Below is a small trained network, with its code and all its weights. Each question gives an input and a class and asks what happens when units are switched off, that is, made to give their printed mean instead of their output.

import numpy as np


def w(rows, s, z=0):
    codes = np.array(rows[::2]) - 128.0
    scale = np.full(codes.shape[1], s)
    scale[-1] = z or s
    return codes * scale


def f(y):
    return np.maximum(y, 0)


def log_softmax(a):
    a = a - a.max(-1, keepdims=True)
    return a - np.log(np.exp(a).sum(-1, keepdims=True))


def net(x, mask):
    res = np.array(x, float).reshape(1, 6) / 4 @ E
    y = f(res @ A[0][:, :-1].T + A[0][:, -1])
    res = res + np.where(mask, y, B[0][:, -1]) @ B[0][:, :-1]
    return log_softmax(res[-1] @ U[:, :-1].T + U[:, -1])


A, B = {}, {}
E = w([
[117,120,2],'x0',
[104,218,133],'x1',
[129,127,129],'x2',
[128,128,130],'x3',
[128,128,128],'x4',
[4,90,138],'x5',
],0.015)
A[0] = w([
[160,139,121,226],'n0',
[72,146,22,50],'n1',
[89,130,180,173],'n2',
[149,136,51,204],'n3',
[142,176,159,76],'n4',
[106,164,172,136],'n5',
[162,114,198,99],'n6',
[117,94,136,95],'n7',
[140,79,135,253],'n8',
[159,116,202,184],'n9',
[86,122,203,128],'n10',
[85,5,95,171],'n11',
[82,121,169,121],'n12',
[158,219,125,124],'n13',
[90,45,127,94],'n14',
[107,163,171,120],'n15',
[66,70,136,128],'n16',
[154,68,76,170],'n17',
[193,150,48,167],'n18',
[149,67,110,234],'n19',
[166,112,82,146],'n20',
[79,121,104,101],'n21',
[138,87,146,147],'n22',
],0.017,0.0051)
B[0] = w([
[90,149,122,178],'n0',
[206,208,81,233],'n1',
[140,87,122,199],'n2',
[88,148,96,216],'n3',
[101,113,155,171],'n4',
[98,107,166,183],'n5',
[172,174,103,200],'n6',
[138,119,134,154],'n7',
[173,121,115,188],'n8',
[248,213,160,216],'n9',
[100,85,159,214],'n10',
[174,121,106,252],'n11',
[106,87,127,189],'n12',
[77,141,154,201],'n13',
[176,105,125,203],'n14',
[105,104,141,179],'n15',
[173,116,134,213],'n16',
[123,103,92,203],'n17',
[65,121,119,230],'n18',
[129,100,104,196],'n19',
[97,110,128,185],'n20',
[191,152,113,179],'n21',
[216,148,166,165],'n22',
],0.013,0.017)
U = w([
[201,188,101,249],'0',
[192,61,158,57],'1',
[128,202,190,102],'2',
[119,53,183,161],'3',
[98,37,9,87],'4',
[194,116,47,25],'5',
[86,171,70,76],'6',
],0.015,0.016)

Each question gives the input, the list of numbers given to net, and the class t.
The units are the neurons (one row each of A and B). Each row of codes is followed by its name. A weight is (code - 128) times the scale printed after its matrix; where a second scale follows, it is the last column's (A, B and U).
mask holds one flag per neuron, in row order. A switched-off neuron (its flag False) gives its mean, the last column of its row in B, instead of its output. The means were averaged over made-up inputs and are rounded, as every weight is.
A unit's drop is (log p(t) with every unit on - log p(t) with that unit switched off) / (log p(t) with every unit on - log p(t) with every unit switched off).
The circuit of an input: a set's keep is (log p(t) with only the set's units on - log p(t) with every unit switched off) / (log p(t) with every unit on - log p(t) with every unit switched off). Starting from the 12 units with the biggest drops (on a tie, the unit counted first), units are removed one at a time, each time the one whose removal leaves the highest keep (on an exact tie, the one counted first), for as long as the keep stays at least 0.8.
circuit, biggest first: the units of the circuit, biggest drop first
most important unit: the unit with the biggest drop
k most important neurons: the k neurons with the biggest drops, biggest first
drop when u is switched off: that unit's drop, to one decimal
input [5,1,-4,-2,6,8], class 0: circuit, biggest first	[n1]
input [6,-3,3,-2,2,4], class 5: 2 most important neurons	[n1; n9]
input [6,4,-8,4,5,-1], class 6: 2 most important neurons	[n9; n18]
input [-6,4,-5,-8,0,0], class 2: 2 most important neurons	[n9; n6]
input [1,-1,1,4,-6,-5], class 4: 2 most important neurons	[n1; n9]
input [7,0,-3,-6,-2,-3], class 4: 2 most important neurons	[n9; n17]
input [-8,1,-5,8,-4,-2], class 2: 2 most important neurons	[n9; n1]
input [-3,1,-8,4,-3,7], class 3: 2 most important neurons	[n1; n10]
input [-2,-1,0,-2,4,4], class 1: drop when n4 is switched off	0.0
input [-8,3,-5,8,8,-7], class 2: drop when n13 is switched off	0.1
input [0,4,-2,8,4,8], class 3: 2 most important neurons	[n9; n10]
input [-3,0,-8,7,-4,8], class 1: drop when n9 is switched off	-0.1
input [-2,2,-3,0,0,-2], class 2: drop when n1 is switched off	0.2
input [-5,3,8,-6,8,-8], class 2: most important unit	n13
